Below are the code and all the weights of a small trained network. Each question names an input and a class and asks about switching units off, where a switched-off unit gives its printed mean instead of its output.

import numpy as np


def w(rows, s, z=0):
    codes = np.array(rows[::2]) - 128.0
    scale = np.full(codes.shape[1], s)
    scale[-1] = z or s
    return codes * scale


def f(y):
    return np.maximum(y, 0)


def log_softmax(a):
    a = a - a.max(-1, keepdims=True)
    return a - np.log(np.exp(a).sum(-1, keepdims=True))


def net(x, mask):
    res = np.array(x, float).reshape(1, 2) / 4 @ E
    y = f(res @ A[0][:, :-1].T + A[0][:, -1])
    res = res + np.where(mask, y, B[0][:, -1]) @ B[0][:, :-1]
    return log_softmax(res[-1] @ U[:, :-1].T + U[:, -1])


A, B = {}, {}
E = w([
[33,73,23,251],'x0',
[140,249,196,255],'x1',
],0.0094)
A[0] = w([
[175,105,102,72,83],'neuron 0',
[133,245,208,151,142],'neuron 1',
[73,117,30,165,192],'neuron 2',
[187,194,188,181,138],'neuron 3',
[44,94,102,208,149],'neuron 4',
[143,71,104,87,254],'neuron 5',
],0.013,0.005)
B[0] = w([
[164,96,145,88,183],'neuron 0',
[180,195,181,195,246],'neuron 1',
[86,89,99,136,235],'neuron 2',
[168,192,157,245,227],'neuron 3',
[81,134,61,187,233],'neuron 4',
[145,35,159,69,220],'neuron 5',
],0.013,0.014)
U = w([
[197,113,157,47,238],'0',
[27,132,28,179,6],'1',
[216,255,164,208,118],'2',
],0.0078,0.0024)

Each question gives the input, the list of numbers given to net, and the class t.
The units are the neurons (one row each of A and B). Each row of codes is followed by its name. A weight is (code - 128) times the scale printed after its matrix; where a second scale follows, it is the last column's (A, B and U).
mask holds one flag per neuron, in row order. A switched-off neuron (its flag False) gives its mean, the last column of its row in B, instead of its output. The means were averaged over made-up inputs and are rounded, as every weight is.
A unit's drop is (log p(t) with every unit on - log p(t) with that unit switched off) / (log p(t) with every unit on - log p(t) with every unit switched off).
The circuit of an input: a set's keep is (log p(t) with only the set's units on - log p(t) with every unit switched off) / (log p(t) with every unit on - log p(t) with every unit switched off). Starting from all 6 units, units are removed one at a time, each time the one whose removal leaves the highest keep (on an exact tie, the one counted first), for as long as the keep stays at least 0.8.
circuit, biggest first: the units of the circuit, biggest drop first
k most important neurons: the k neurons with the biggest drops, biggest first
drop when u is switched off: that unit's drop, to one decimal
input [3,-8], class 0: circuit, biggest first	(neuron 5)
input [1,-3], class 0: circuit, biggest first	(neuron 4; neuron 3)
input [-5,-1], class 0: circuit, biggest first	(neuron 3; neuron 4)
input [7,8], class 1: 3 most important neurons	(neuron 4; neuron 2; neuron 0)
input [2,-6], class 0: 2 most important neurons	(neuron 5; neuron 4)
input [-3,-1], class 0: 3 most important neurons	(neuron 3; neuron 1; neuron 4)
input [-4,-1], class 0: 3 most important neurons	(neuron 3; neuron 1; neuron 4)
input [1,-4], class 0: 2 most important neurons	(neuron 4; neuron 5)
input [-4,-2], class 0: drop when neuron 3 is switched off	0.0
input [2,-8], class 0: drop when neuron 5 is switched off	0.2
input [2,0], class 1: drop when neuron 1 is switched off	0.1
